Below are the code and all the weights of a small trained network. Each question names an input and a class and asks about switching units off, where a switched-off unit gives its printed mean instead of its output.

import numpy as np


def w(rows, s, z=0):
    codes = np.array(rows[::2]) - 128.0
    scale = np.full(codes.shape[1], s)
    scale[-1] = z or s
    return codes * scale


def norm(h):
    return h / np.sqrt((h * h).mean(-1, keepdims=True) + 1e-5)


def f(y):
    return y / 2 * (1 + np.tanh(0.7978845608 * (y + 0.044715 * y**3)))


def log_softmax(a):
    a = a - a.max(-1, keepdims=True)
    return a - np.log(np.exp(a).sum(-1, keepdims=True))


def net(x, mask):
    res = np.array(x, float).reshape(1, 6) / 4 @ E
    u = 0
    for l in range(2):
        y = f(norm(res) @ A[l][:, :-1].T + A[l][:, -1])
        res = res + np.where(mask[u : u + 3], y, B[l][:, -1]) @ B[l][:, :-1]
        u += 3
    return log_softmax(norm(res)[-1] @ U[:, :-1].T + U[:, -1])


A, B = {}, {}
E = w([
[209,137,123,138,142,104,146],'x0',
[158,120,164,114,53,154,161],'x1',
[180,51,61,191,78,126,7],'x2',
[63,96,188,155,125,117,154],'x3',
[159,192,95,196,140,210,150],'x4',
[145,87,74,152,62,82,174],'x5',
],0.014)
A[0] = w([
[249,101,86,183,103,137,67,2],'0.n0',
[102,96,52,252,115,103,194,156],'0.n1',
[128,104,42,112,40,144,89,113],'0.n2',
],0.035,0.0083)
B[0] = w([
[178,138,96,190,128,173,3,252],'0.n0',
[135,115,146,115,159,95,104,232],'0.n1',
[152,143,95,101,132,125,117,228],'0.n2',
],0.039,0.024)
A[1] = w([
[149,128,32,117,142,106,58,146],'1.n0',
[64,80,79,138,3,184,61,68],'1.n1',
[33,32,123,85,87,70,10,254],'1.n2',
],0.032,0.0029)
B[1] = w([
[144,107,146,175,139,104,253,253],'1.n0',
[163,142,98,106,163,80,233,175],'1.n1',
[127,81,182,107,123,87,147,228],'1.n2',
],0.017,0.03)
U = w([
[226,126,55,196,145,128,36,167],'0',
[98,71,183,66,109,72,163,254],'1',
[71,127,87,138,65,157,70,29],'2',
[173,116,44,109,40,123,175,66],'3',
[76,226,168,108,201,250,122,99],'4',
],0.016,0.009)

Each question gives the input, the list of numbers given to net, and the class t.
The units are the neurons (one row each of A and B). Each row of codes is followed by its name. A weight is (code - 128) times the scale printed after its matrix; where a second scale follows, it is the last column's (A, B and U).
mask holds one flag per neuron, layer by layer. A switched-off neuron (its flag False) gives its mean, the last column of its row in B, instead of its output. The means were averaged over made-up inputs and are rounded, as every weight is.
A unit's drop is (log p(t) with every unit on - log p(t) with that unit switched off) / (log p(t) with every unit on - log p(t) with every unit switched off).
The circuit of an input: a set's keep is (log p(t) with only the set's units on - log p(t) with every unit switched off) / (log p(t) with every unit on - log p(t) with every unit switched off). Starting from all 6 units, units are removed one at a time, each time the one whose removal leaves the highest keep (on an exact tie, the one counted first), for as long as the keep stays at least 0.8.
circuit, biggest first: the units of the circuit, biggest drop first
k most important neurons: the k neurons with the biggest drops, biggest first
k most important neurons of layer l: the k neurons of layer l with the biggest drops, biggest first
drop of u: that unit's drop, to one decimal
input [0,1,-6,-8,-3,7], class 3: most important neuron of layer 1 : 1.n2
input [5,0,-4,5,6,-4], class 4: circuit, biggest first : 0.n0, 1.n2, 1.n0, 0.n1
input [3,4,-1,5,8,3], class 1: 2 most important neurons : 0.n1, 0.n0
input [3,5,-3,3,5,0], class 4: 4 most important neurons : 1.n2, 0.n0, 1.n0, 0.n2
input [-5,4,0,-2,0,-5], class 1: 2 most important neurons : 0.n0, 0.n2
input [2,6,-2,6,7,-8], class 4: circuit, biggest first : 0.n0, 1.n2, 1.n0
input [-8,1,-7,-5,8,5], class 4: 2 most important neurons : 0.n0, 1.n2
input [5,-7,0,6,6,-7], class 4: 2 most important neurons : 0.n0, 0.n2
input [4,-6,-3,3,1,-7], class 4: 2 most important neurons of layer 0 : 0.n0, 0.n1
input [-5,-6,-5,7,0,-7], class 4: 2 most important neurons of layer 0 : 0.n1, 0.n0
input [-2,5,-2,4,8,1], class 1: 2 most important neurons : 0.n0, 0.n1
input [4,-1,-5,5,-1,-2], class 4: 2 most important neurons of layer 1 : 1.n2, 1.n0
input [-1,0,-4,-4,2,-1], class 4: drop of 1.n2 : 0.6
input [-6,0,-3,-4,-3,-1], class 1: most important neuron : 0.n0
input [-8,-8,-8,0,8,-8], class 4: drop of 0.n0 : 0.4
input [4,-8,-2,5,0,2], class 1: drop of 0.n0 : 0.2
input [-8,1,-2,-4,6,-5], class 4: drop of 0.n1 : 0.1
